Here is a tiny trained network, its code and every weight. The questions are about switching its units off for an input and a class, where a switched-off unit gives its printed mean instead of its output.

import numpy as np


def w(rows, s, z=0):
    codes = np.array(rows[::2]) - 128.0
    scale = np.full(codes.shape[1], s)
    scale[-1] = z or s
    return codes * scale


def f(y):
    return np.maximum(y, 0)


def log_softmax(a):
    a = a - a.max(-1, keepdims=True)
    return a - np.log(np.exp(a).sum(-1, keepdims=True))


def net(x, mask):
    res = np.array(x, float).reshape(1, 4) / 4 @ E
    y = f(res @ A[0][:, :-1].T + A[0][:, -1])
    res = res + np.where(mask, y, B[0][:, -1]) @ B[0][:, :-1]
    return log_softmax(res[-1] @ U[:, :-1].T + U[:, -1])


A, B = {}, {}
E = w([
[85,236,185,133,67],'x0',
[45,159,39,84,156],'x1',
[128,127,127,128,123],'x2',
[171,142,144,11,123],'x3',
],0.011)
A[0] = w([
[81,117,139,107,98,79],'n0',
[176,125,163,164,112,201],'n1',
[86,163,99,112,126,75],'n2',
[85,143,132,114,114,83],'n3',
[84,188,119,118,126,66],'n4',
[132,87,138,131,123,134],'n5',
[141,91,84,7,165,142],'n6',
[159,148,205,107,123,130],'n7',
[187,166,199,34,131,156],'n8',
[95,86,65,146,130,159],'n9',
[46,212,92,105,118,62],'n10',
[144,98,138,119,128,147],'n11',
[76,99,81,182,158,169],'n12',
[89,59,44,95,165,158],'n13',
[111,136,149,189,131,198],'n14',
[175,73,116,138,167,212],'n15',
[168,109,116,60,116,130],'n16',
[100,123,108,220,132,254],'n17',
[222,24,160,152,143,226],'n18',
[153,134,143,54,127,145],'n19',
[122,176,192,197,128,172],'n20',
[136,158,211,146,97,142],'n21',
],0.015,0.0049)
B[0] = w([
[125,104,140,126,122,144],'n0',
[90,168,157,188,112,193],'n1',
[120,79,149,106,170,168],'n2',
[114,97,146,128,122,154],'n3',
[88,72,155,146,134,175],'n4',
[130,114,158,118,147,154],'n5',
[67,206,97,7,144,220],'n6',
[153,106,125,158,38,186],'n7',
[169,57,126,96,2,221],'n8',
[206,115,89,140,156,190],'n9',
[78,36,178,133,183,212],'n10',
[125,113,156,100,137,155],'n11',
[210,77,74,166,162,207],'n12',
[212,175,48,110,150,221],'n13',
[107,176,158,184,150,188],'n14',
[114,65,121,133,186,204],'n15',
[93,144,128,63,118,178],'n16',
[154,154,144,221,209,223],'n17',
[46,25,202,145,164,250],'n18',
[118,114,132,42,85,183],'n19',
[96,216,153,198,122,210],'n20',
[150,163,138,160,43,200],'n21',
],0.028,0.016)
U = w([
[105,89,200,180,200,255],'0',
[65,58,189,64,110,164],'1',
[129,254,194,188,91,4],'2',
[198,154,156,125,6,65],'3',
[227,150,83,139,160,153],'4',
[125,202,85,41,137,10],'5',
],0.0075,0.0022)

Each question gives the input, the list of numbers given to net, and the class t.
The units are the neurons (one row each of A and B). Each row of codes is followed by its name. A weight is (code - 128) times the scale printed after its matrix; where a second scale follows, it is the last column's (A, B and U).
mask holds one flag per neuron, in row order. A switched-off neuron (its flag False) gives its mean, the last column of its row in B, instead of its output. The means were averaged over made-up inputs and are rounded, as every weight is.
A unit's drop is (log p(t) with every unit on - log p(t) with that unit switched off) / (log p(t) with every unit on - log p(t) with every unit switched off).
The circuit of an input: a set's keep is (log p(t) with only the set's units on - log p(t) with every unit switched off) / (log p(t) with every unit on - log p(t) with every unit switched off). Starting from the 12 units with the biggest drops (on a tie, the unit counted first), units are removed one at a time, each time the one whose removal leaves the highest keep (on an exact tie, the one counted first), for as long as the keep stays at least 0.8.
circuit, biggest first: the units of the circuit, biggest drop first
most important unit: the unit with the biggest drop
k most important neurons: the k neurons with the biggest drops, biggest first
drop of u: that unit's drop, to one decimal
input [7,-3,6,0], class 2: most important unit => n20
input [-5,0,6,8], class 1: 2 most important neurons => [n18, n8]
input [4,0,3,-5], class 2: 3 most important neurons => [n18, n20, n15]
input [0,-4,5,2], class 1: 2 most important neurons => [n18, n13]
input [0,2,8,4], class 5: circuit, biggest first => [n18, n6]
input [0,4,8,5], class 5: 2 most important neurons => [n18, n6]
input [0,6,-4,7], class 5: 3 most important neurons => [n6, n18, n13]
input [8,0,1,5], class 3: 3 most important neurons => [n18, n21, n8]
input [0,6,-4,-1], class 4: 2 most important neurons => [n18, n13]
input [-3,7,-7,-5], class 4: drop of n4 => 0.0
input [0,2,8,-2], class 4: drop of n18 => 0.8
input [1,-5,-4,7], class 3: drop of n8 => 0.6
